[ 17.9   7.3   3.8   6.8   4.6  -3.5 -48.4   7.9  16.3 -14.6 -22.7   9.1
 -41.7 -10.9 -11.0  -3.1  10.7  -2.0 -15.9  -2.3   2.3 -20.8  -3.5] : Z > q331
[  4.7  23.9   4.4   1.0   5.4  13.7 -29.9   4.2  26.2  -9.6 -19.1  18.5
 -64.2  -6.8 -17.1   8.0  15.9   9.0 -80.6  -6.9   1.4 -30.3   0.1] : Z > q331
[ -5.1  16.3   4.7  -3.4   2.4   7.2 -69.7  23.6  -2.0 -22.3 -13.3   6.7
 -14.2  -5.4 -18.2  -2.5   6.7  -7.6  19.6  24.2  -5.0  -0.4 -20.7] : E > q202
[ 16.1  32.2 -10.2   0.1  10.0  -1.0 -23.8  -3.8  26.5 -18.3 -25.1   4.5
 -47.1  -8.7   0.4   0.4  -2.4  12.9   8.3  -7.4   1.0 -50.0  -4.4] : Z > Q682
[  3.2  17.6  -4.9   0.3   5.5  18.3 -21.4  10.4  24.1 -13.1  -4.2  12.5
 -64.8   4.0  -6.4  -5.7  30.3  -5.7   9.3 -18.2  -8.7 -41.3  -3.2] : Z > q397
[  8.7  17.5  14.9  -3.4   8.5   1.9 -20.2  37.8  41.8 -26.6   9.1  -5.7
 -32.7   0.8 -25.9  15.6  19.9 -37.2  -0.5  16.8  -1.6 -17.0 -13.0] : E > Q614
[  6.7   3.9   9.8   8.5  -4.8   1.6 -37.4   1.2  17.7 -19.8   0.6  14.9
 -41.0 -12.8  -5.0  -0.7  16.3  -4.6  -2.7 -10.9  -7.3 -28.7  -4.9] : Z > Q682
[  6.5  13.2  36.1   2.6  -1.3   2.0 -39.4   4.7  20.4 -27.8 -23.7   9.7
 -36.1 -20.7 -30.9   0.9   6.4  10.1  -1.7  -7.3 -18.9 -24.0   1.4] : Z > Q682
[  2.2  -1.2  25.0  11.6  -7.7   8.7 -59.5  13.4   4.5  -8.2 -14.0  19.8
 -23.0 -24.3 -46.2  11.9  14.7 -20.9 -32.1 -11.9 -15.3   1.1  -2.1] : Z > q397
[ -0.6  12.4  13.5  -0.6  -3.2  10.4 -36.7   6.6  17.2  30.0  -9.9   9.6
 -30.1 -16.3  -4.4   7.5  15.6   1.0 -20.9  -9.7   5.1 -25.7   2.1] : Z > q331
[  9.5   4.4   9.5   0.8  -6.0  -0.9 -26.2  21.3  21.2 -22.5  -2.7   0.5
 -32.8   5.1 -18.0   3.7  21.6 -39.4  20.7  -0.6   4.4 -21.6 -11.6] : E > Q614
[  8.2  12.2  20.9  -4.0  -2.7  19.0 -38.8   7.5  23.5  -8.3   0.3  18.3
 -24.8   2.2  -3.0  -5.0   9.4 -17.8 -11.1 -15.3  14.7 -14.5  -4.6] : Z > q397
[  5.0  22.4   3.6  -7.6  14.8  13.7 -39.8  22.1  45.6 -12.7 -26.9  25.9
 -58.8 -16.1 -17.6   9.7   8.9  25.7 -23.2   5.1  -0.8 -36.0  -4.5] : Z > q331
[  4.2  17.3  15.3   3.7  -2.1   4.8 -24.0  27.8  28.2 -31.6  -4.3  -6.2
 -30.6 -26.1 -23.8  -2.9  32.8 -29.0  10.8  12.8 -20.8 -24.5  -8.0] : E > q676
[  2.6   7.1  15.6   7.3   9.5  -0.7 -18.2  30.4  20.1 -31.1   1.3   5.6
 -42.2 -10.4 -11.8   9.5  35.8 -34.5 -16.6 -12.8  -5.5 -15.0 -14.3] : E > q202
[  4.3   9.9  11.3  -9.0 -12.6  -3.9   7.4  30.9  20.2 -10.4   4.9   3.4
 -29.4   0.2 -12.6   0.1   4.2 -35.7  33.0   6.1   4.8  -8.9  -7.4] : E > Q614
[  7.8  12.0 -10.6  -2.2  -1.2 -31.6 -26.5  -9.9  21.3 -14.3 -21.2  21.6
 -51.7   0.9  -4.4   0.4   4.6   1.8  12.5 -22.1   0.0 -32.5   6.7] : Z > Q682
[  3.5   7.4   8.4   2.4  -1.7  33.9 -31.4   6.4  16.1 -16.1  -4.8  12.6
 -30.2 -11.1  -2.1   6.5  19.4  -7.0  -8.1   0.9  -8.5 -21.6  -4.5] : Z > q397
[  7.9  -3.3  -6.3  15.7  -6.9   3.6 -22.6  29.4  17.0 -15.1   8.9  25.0
 -23.6 -19.3 -24.0  -4.3  14.3  -9.6  -5.5  -2.2  -7.7  -7.5   0.5] : E > Q614
[  1.4  -6.5  15.5   4.4  -0.3  11.2 -17.3 -15.7  -1.9   0.0  -7.0  15.5
 -26.2 -21.0   4.3   1.1  10.8   7.4 -12.0 -13.4 -10.7 -26.3   3.2] : Z > q331
[  4.5   2.0   8.8  -8.7   0.1   7.7 -26.9  -5.5   0.8 -16.4 -29.5  13.8
 -43.3 -16.9  -5.0   0.3   0.6   1.7   2.8  -7.2  -8.7 -23.9   7.9] : Z > Q682
[ -3.6  15.1  -8.9 -13.7  -0.4  24.7 -17.8 -18.5  21.7  -6.9 -10.7  12.7
 -50.9   8.3  -1.3  -6.6   3.0  16.2   1.4 -18.1   9.3 -42.7  -1.1] : Z > q331
[ -1.8 -12.5   4.5  -1.5  -3.8  10.0  14.3   8.4 -26.9   0.2   7.2   3.2
 -18.5  -0.6  25.1 -11.8 -17.3  -2.4  18.6 -23.4  -5.3 -18.4   3.1] : Z > Q682
[  5.0  -1.0   1.4  -6.1  -3.5   0.8  22.5  19.3  -3.3  27.2  12.5  -1.5
 -15.9  16.2  -0.8 -10.3   6.9 -31.2   5.1   2.2  14.6  -2.5 -13.9] : E > Q614
[  2.9 -16.5  10.8  29.0   3.4   9.5 -14.7  17.5  15.1 -18.7   5.9   6.8
 -10.8  -8.1 -10.1   3.9   0.6 -32.7  -0.6   6.8  -0.7  -4.5   1.1] : E > q202
[ 17.7  20.3  -5.1  -1.9  -1.2   3.3 -30.7   3.4  10.1 -17.5 -20.9  61.4
 -54.5  -5.2  -6.5   1.9  13.4   1.8  -4.6 -11.9   8.0 -41.2 -23.9] : Z > Q682
[  8.3  11.8   1.6  -4.3  -6.9   9.8   1.0  30.9  17.7 -15.6  24.4  -8.4
 -11.9  14.8 -11.4   1.6  15.8 -37.3  20.6   7.7   7.1  -3.6 -11.4] : E > Q614
[ -3.5   1.6  14.6   8.3  -0.1   8.4 -36.2   2.1   5.9  -1.2  -3.6   7.8
 -33.8 -17.0 -13.5  -3.4  -6.5  17.6 -25.5 -16.4  -2.1 -26.4   6.9] : Z > q331
[ 12.3  21.8  21.8   4.8 -12.2   8.9 -39.0   9.2  35.2 -40.4  -9.1   5.0
 -38.7  -5.5 -14.3   1.7  11.3   5.3  -3.4  -5.9   3.2 -66.8 -12.6] : Z > Q682
[-25.9  21.9   3.0  -5.1  -2.9   9.8 -25.9  -3.7  14.4 -10.0 -13.1  52.9
 -30.4 -10.4   5.5 -21.5  11.5  13.6   9.9  -5.0   0.0 -12.4   5.5] : Z > q397
[-12.3   9.6  -2.2 -13.2   3.5   1.8 -26.3  -4.0  22.6 -13.8  -5.0  -1.4
 -37.1 -14.0  -5.0  -4.0  14.9  19.8  17.1  -0.6   5.1 -38.2   2.1] : Z > Q682
[ -6.2   3.8  14.2  -8.2   2.3   8.5 -27.6  31.4  17.7 -35.2   0.4   7.0
 -26.7  -9.7 -18.3   1.6  16.4 -35.9  -3.9  11.8  -6.3 -12.3 -11.7] : E > q202
[  3.7   9.7  13.4  -3.9  -2.4   3.6 -20.4  19.6  27.1 -25.4  -4.2  -0.5
 -17.9  -2.2 -25.7  -5.3  17.6 -27.5  -2.4   0.5 -14.2 -12.9 -13.1] : E > q676
[  8.2   9.6  -7.4 -10.7  -1.8  -6.6  -9.8  17.1  15.6 -30.3  -3.3  -8.7
 -43.9  10.0 -18.3  -8.7   7.5 -15.6  19.1   5.8  10.0 -34.5 -14.2] : E > q676
[ 11.0   5.7  21.2   7.4   1.7   3.3 -12.3   8.0   6.1  -5.6  18.5   8.6
  -0.5 -11.5 -17.6 -11.4  15.2 -38.0  -9.2  -8.6 -17.3   8.8 -22.6] : E > q202
[  5.5  15.2  11.5   5.3   8.4  -5.0 -17.1  34.8  39.1 -30.5   0.4  11.0
 -37.3   7.1 -31.5  17.0  17.9 -26.4  -8.6   5.8  -8.5 -26.3 -15.0] : E > Q614

[  5.2   1.4  -6.8  11.3 -17.4  15.9   9.6   0.1   6.2   7.7  11.1   0.5
  34.8  24.6  -6.7  23.5   7.4  35.5  70.2 -12.2 -19.3  13.4   0.7] : [49] > q762
[  8.4   6.4   3.5   1.0   5.0   7.2   3.6  -6.5  -2.5  -0.9  19.1   8.3
   3.1  29.0   3.8  10.6   6.6 -18.9  39.9  -3.9   2.9  -2.3  -3.6] : [42] > q810
[ 11.6  11.9   6.9   0.0   8.1   4.4   3.6  -7.0 -11.6   8.7   8.6   8.2
  -3.3  31.8   5.8  18.5  11.1  -5.9  26.6  -4.7   1.9  -3.0  -6.9] : [42] > q810
[  5.2   0.2   2.9   5.6   2.7  -4.2  -1.5  -3.9 -22.3  -3.3  21.1   6.2
 -10.4   4.3  -0.6   1.4   3.1   4.2  32.1   0.3   2.4 -10.5 -11.9] : [42] > q279
[  5.8  10.8  -4.5   0.9  -7.1  21.2   5.9   4.3  22.1  -8.0   7.9   1.7
  32.0  43.7   1.5   0.2   3.4 -42.6  52.6  -3.1  -4.4  10.0   8.7] : [49] > Q550
[  1.5   5.9  -3.1   2.8  -3.6  13.4   2.8  -1.2  13.3  -3.9   3.8   0.8
  23.0  27.0  -2.6   4.6   3.0 -19.8  34.4  -2.8  -3.6   6.2   5.3] : [49] > Q550
[  3.6   2.0  -3.2   5.6  -5.7  13.0  -1.2  -8.0   3.3  -1.2   1.8  -1.2
  32.5  22.9  -4.3   8.1  -0.7 -13.3  31.1  -2.8  -5.7   4.2   2.6] : [49] > Q222
[  2.9   0.1   3.5   5.1  -0.3   0.8  -4.4 -11.3 -15.6  -8.1  14.6   6.5
   4.0   8.8  -2.5  -0.2   1.0 -22.4  20.5   0.9   5.0  -8.8  -9.4] : [42] > q279
